Below is a small trained network, with its code and all its weights. Each question gives an input and a class and asks what happens when units are switched off, that is, made to give their printed mean instead of their output.

import numpy as np


def w(rows, s, z=0):
    codes = np.array(rows[::2]) - 128.0
    scale = np.full(codes.shape[1], s)
    scale[-1] = z or s
    return codes * scale


def f(y):
    return y / 2 * (1 + np.tanh(0.7978845608 * (y + 0.044715 * y**3)))


def log_softmax(a):
    a = a - a.max(-1, keepdims=True)
    return a - np.log(np.exp(a).sum(-1, keepdims=True))


def net(x, mask):
    res = np.array(x, float).reshape(1, 5) / 4 @ E
    y = f(res @ A[0][:, :-1].T + A[0][:, -1])
    res = res + np.where(mask, y, B[0][:, -1]) @ B[0][:, :-1]
    return log_softmax(res[-1] @ U[:, :-1].T + U[:, -1])


A, B = {}, {}
E = w([
[198,155,183,77,199,76,71,121,97,129,136,130],'x0',
[155,119,62,53,165,178,155,94,70,135,174,132],'x1',
[166,130,68,198,133,126,126,148,109,157,106,92],'x2',
[135,254,78,124,109,77,122,108,119,106,197,98],'x3',
[99,151,148,195,138,214,77,120,134,60,113,112],'x4',
],0.014)
A[0] = w([
[101,55,134,130,106,144,142,139,142,124,91,113,152],'n1',
[59,96,171,166,115,241,114,118,148,106,101,132,66],'n2',
[124,135,128,116,111,113,151,135,120,110,151,122,125],'n3',
[103,70,150,157,164,111,136,126,159,142,110,157,249],'n4',
[79,198,132,248,100,73,129,129,168,124,126,122,127],'n5',
[193,127,182,66,194,92,98,113,122,125,129,137,165],'n6',
[138,68,113,119,101,62,153,138,125,156,82,135,80],'n7',
[175,144,90,154,146,168,126,111,125,136,139,135,157],'n8',
[188,134,124,125,200,113,114,124,111,132,131,142,177],'n9',
[171,145,45,129,196,157,101,129,94,109,170,130,99],'n10',
[104,97,146,163,84,108,151,132,134,129,91,144,234],'n11',
[141,165,117,146,92,108,124,122,135,120,109,133,150],'n12',
[187,160,64,101,169,157,136,110,116,136,172,111,211],'n13',
[82,198,93,9,92,113,157,109,138,122,224,130,87],'n14',
],0.013,0.002)
B[0] = w([
[133,101,113,129,136,153,186,78,205,145,142,127,196],'n1',
[7,73,135,191,178,154,129,154,143,111,110,146,241],'n2',
[156,148,93,105,162,148,111,101,127,101,137,115,146],'n3',
[137,86,126,104,105,151,178,119,184,138,133,110,190],'n4',
[176,149,94,220,47,108,19,126,122,115,140,130,229],'n5',
[114,94,168,82,174,36,80,167,156,120,104,94,223],'n6',
[205,141,123,83,109,151,177,85,189,138,152,118,185],'n7',
[152,164,194,157,91,134,161,106,102,134,112,146,169],'n8',
[122,121,225,75,120,96,107,144,110,110,96,116,187],'n9',
[175,147,142,131,112,174,188,146,39,174,95,114,209],'n10',
[166,90,126,139,96,170,135,83,155,139,138,126,190],'n11',
[158,101,118,112,106,127,81,135,88,135,130,142,156],'n12',
[144,184,178,128,129,173,176,126,28,116,99,128,218],'n13',
[79,188,4,56,192,84,142,127,106,131,201,171,251],'n14',
],0.015,0.02)
U = w([
[134,173,157,124,138,176,165,138,78,152,102,126,104],'0',
[7,97,142,174,157,202,134,131,167,103,110,160,234],'1',
[89,190,78,80,179,111,140,129,106,127,198,178,185],'2',
[137,106,137,111,125,156,166,83,196,162,141,116,82],'3',
[135,135,184,74,171,65,105,161,147,130,114,88,5],'4',
[136,150,118,175,81,127,66,124,142,112,145,132,185],'5',
],0.011,0.0012)

Each question gives the input, the list of numbers given to net, and the class t.
The units are the neurons (one row each of A and B). Each row of codes is followed by its name. A weight is (code - 128) times the scale printed after its matrix; where a second scale follows, it is the last column's (A, B and U).
mask holds one flag per neuron, in row order. A switched-off neuron (its flag False) gives its mean, the last column of its row in B, instead of its output. The means were averaged over made-up inputs and are rounded, as every weight is.
A unit's drop is (log p(t) with every unit on - log p(t) with that unit switched off) / (log p(t) with every unit on - log p(t) with every unit switched off).
unit that matters most: the unit with the biggest drop
k most important neurons: the k neurons with the biggest drops, biggest first
drop of u: that unit's drop, to one decimal
input [-2,-2,3,5,-2], class 5: unit that matters most => n5
input [-8,-4,1,0,-5], class 3: 2 most important neurons => n7, n1
input [1,7,7,6,-2], class 0: 2 most important neurons => n10, n13
input [2,4,3,-8,-8], class 3: 3 most important neurons => n7, n1, n4
input [8,7,-1,-3,6], class 4: 2 most important neurons => n6, n9
input [6,3,6,4,-3], class 0: 2 most important neurons => n13, n10
input [8,0,7,6,-1], class 4: 3 most important neurons => n6, n9, n11
input [0,2,3,-3,-6], class 3: 2 most important neurons => n7, n14
input [5,3,1,1,-8], class 4: 2 most important neurons => n6, n9
input [5,0,-6,1,-3], class 4: drop of n6 => 4.5
input [-4,1,-3,-3,-3], class 3: drop of n12 => 0.0
input [3,-2,7,1,6], class 5: drop of n5 => 0.7
input [2,-1,3,1,-1], class 4: 2 most important neurons => n14, n5
input [8,6,1,5,3], class 0: most important neuron => n10
